Below are the code and all the weights of a small trained network. Each question names an input and a class and asks about switching units off, where a switched-off unit gives its printed mean instead of its output.

import numpy as np


def w(rows, s, z=0):
    codes = np.array(rows[::2]) - 128.0
    scale = np.full(codes.shape[1], s)
    scale[-1] = z or s
    return codes * scale


def f(y):
    return y / 2 * (1 + np.tanh(0.7978845608 * (y + 0.044715 * y**3)))


def log_softmax(a):
    a = a - a.max(-1, keepdims=True)
    return a - np.log(np.exp(a).sum(-1, keepdims=True))


def net(x, mask):
    res = np.array(x, float).reshape(1, 4) / 4 @ E
    y = f(res @ A[0][:, :-1].T + A[0][:, -1])
    res = res + np.where(mask, y, B[0][:, -1]) @ B[0][:, :-1]
    return log_softmax(res[-1] @ U[:, :-1].T + U[:, -1])


A, B = {}, {}
E = w([
[126,153,71,157,156,60,102,44,77],'x0',
[253,153,174,109,164,139,162,107,90],'x1',
[170,156,51,56,126,86,134,134,219],'x2',
[150,132,78,89,26,185,112,120,53],'x3',
],0.014)
A[0] = w([
[107,133,205,69,105,193,164,215,182,3],'N1',
[201,166,150,107,185,146,178,98,109,70],'N2',
[218,165,149,132,98,177,133,69,136,66],'N3',
[148,168,53,65,86,136,144,114,172,76],'N4',
[84,121,85,167,104,128,172,115,160,67],'N5',
[110,243,88,168,170,65,69,4,50,8],'N6',
[166,122,112,72,112,115,102,193,197,83],'N7',
[101,89,188,119,113,203,172,187,143,6],'N8',
[62,100,103,143,122,124,77,170,170,59],'N9',
[37,91,120,105,104,124,136,143,132,93],'N10',
[200,168,171,124,212,115,170,141,100,66],'N11',
[155,131,103,61,48,164,113,116,37,53],'N12',
[108,129,179,178,243,53,162,175,185,113],'N13',
[141,154,59,105,124,53,158,117,169,32],'N14',
[83,152,98,174,96,83,116,160,164,84],'N15',
[74,64,244,249,123,166,102,126,8,7],'N16',
[119,111,170,171,221,101,123,113,196,71],'N17',
[108,123,155,147,167,67,115,134,157,40],'N18',
[134,119,106,102,132,80,145,162,131,20],'N19',
[148,196,84,44,143,85,128,130,206,74],'N20',
[50,143,98,122,120,139,79,104,154,79],'N21',
[100,123,63,182,136,46,123,114,87,2],'N22',
[64,64,55,201,114,145,51,143,178,72],'N23',
[123,134,55,68,38,193,70,132,57,58],'N24',
],0.011,0.0047)
B[0] = w([
[226,71,66,157,135,168,218,99,231,202],'N1',
[206,139,120,61,153,119,64,198,53,185],'N2',
[152,143,109,71,175,63,85,197,96,177],'N3',
[79,151,185,168,138,140,94,60,130,193],'N4',
[145,115,157,64,117,84,96,140,137,154],'N5',
[177,34,87,137,151,207,207,126,254,228],'N6',
[91,94,182,142,152,172,106,57,125,181],'N7',
[168,58,105,146,165,160,155,126,207,188],'N8',
[179,136,117,62,160,107,118,151,82,184],'N9',
[162,109,136,87,164,114,63,187,91,180],'N10',
[193,137,131,44,146,76,83,179,92,190],'N11',
[45,160,96,173,65,104,150,185,135,212],'N12',
[50,176,74,187,24,78,167,160,108,228],'N13',
[112,149,170,141,148,174,138,71,133,185],'N14',
[178,143,137,100,144,98,101,139,89,170],'N15',
[56,159,227,148,188,151,64,21,104,249],'N16',
[63,167,104,187,55,111,185,165,97,198],'N17',
[94,120,114,180,102,100,164,160,108,164],'N18',
[117,122,159,146,129,114,114,104,128,137],'N19',
[95,134,218,192,165,163,74,47,100,207],'N20',
[187,159,135,72,151,140,118,170,75,175],'N21',
[159,82,65,116,171,187,151,140,184,173],'N22',
[187,147,136,44,135,124,85,184,88,201],'N23',
[84,160,100,183,38,68,190,160,103,225],'N24',
],0.01,0.02)
U = w([
[32,164,85,172,7,68,181,206,107,188],'0',
[60,134,222,141,180,145,92,31,112,181],'1',
[175,130,116,8,159,79,88,241,78,142],'2',
[158,2,68,131,153,178,211,145,229,5],'3',
],0.0098,0.0019)

Each question gives the input, the list of numbers given to net, and the class t.
The units are the neurons (one row each of A and B). Each row of codes is followed by its name. A weight is (code - 128) times the scale printed after its matrix; where a second scale follows, it is the last column's (A, B and U).
mask holds one flag per neuron, in row order. A switched-off neuron (its flag False) gives its mean, the last column of its row in B, instead of its output. The means were averaged over made-up inputs and are rounded, as every weight is.
A unit's drop is (log p(t) with every unit on - log p(t) with that unit switched off) / (log p(t) with every unit on - log p(t) with every unit switched off).
The circuit of an input: a set's keep is (log p(t) with only the set's units on - log p(t) with every unit switched off) / (log p(t) with every unit on - log p(t) with every unit switched off). Starting from the 12 units with the biggest drops (on a tie, the unit counted first), units are removed one at a time, each time the one whose removal leaves the highest keep (on an exact tie, the one counted first), for as long as the keep stays at least 0.8.
units of the circuit, in order: the units of the circuit, biggest drop first
most important unit: the unit with the biggest drop
k most important neurons: the k neurons with the biggest drops, biggest first
drop when u is switched off: that unit's drop, to one decimal
input [-7,-5,1,6], class 3: 4 most important neurons -> (N1; N8; N13; N17)
input [-1,-6,4,3], class 2: most important unit -> N16
input [-6,-5,-2,-3], class 3: 2 most important neurons -> (N1; N8)
input [-8,1,-8,-8], class 0: 4 most important neurons -> (N13; N17; N6; N20)
input [6,5,7,-7], class 0: 3 most important neurons -> (N13; N17; N16)
input [-8,5,-3,-7], class 3: 2 most important neurons -> (N1; N8)
input [6,4,-3,6], class 0: 2 most important neurons -> (N12; N24)
input [1,-2,5,-4], class 1: 4 most important neurons -> (N20; N24; N12; N14)
input [4,8,-4,-8], class 0: 2 most important neurons -> (N13; N17)
input [7,-5,8,-6], class 1: 2 most important neurons -> (N20; N14)
input [6,1,6,-2], class 1: 2 most important neurons -> (N20; N1)
input [-8,2,6,-8], class 0: 2 most important neurons -> (N13; N17)
input [-8,-8,8,-6], class 1: 3 most important neurons -> (N20; N7; N6)
input [-2,0,-5,-8], class 0: most important unit -> N13
input [-1,-7,6,-3], class 2: 4 most important neurons -> (N16; N23; N9; N21)
input [8,-3,-6,-2], class 3: 2 most important neurons -> (N6; N22)
input [1,0,-4,-5], class 0: drop when N13 is switched off -> 0.5
input [8,6,7,5], class 3: drop when N6 is switched off -> 4.2
input [8,-8,-4,7], class 2: drop when N1 is switched off -> 0.2
input [2,-5,-5,-8], class 0: drop when N13 is switched off -> 0.3
input [7,-3,4,0], class 3: units of the circuit, in order -> (N6)
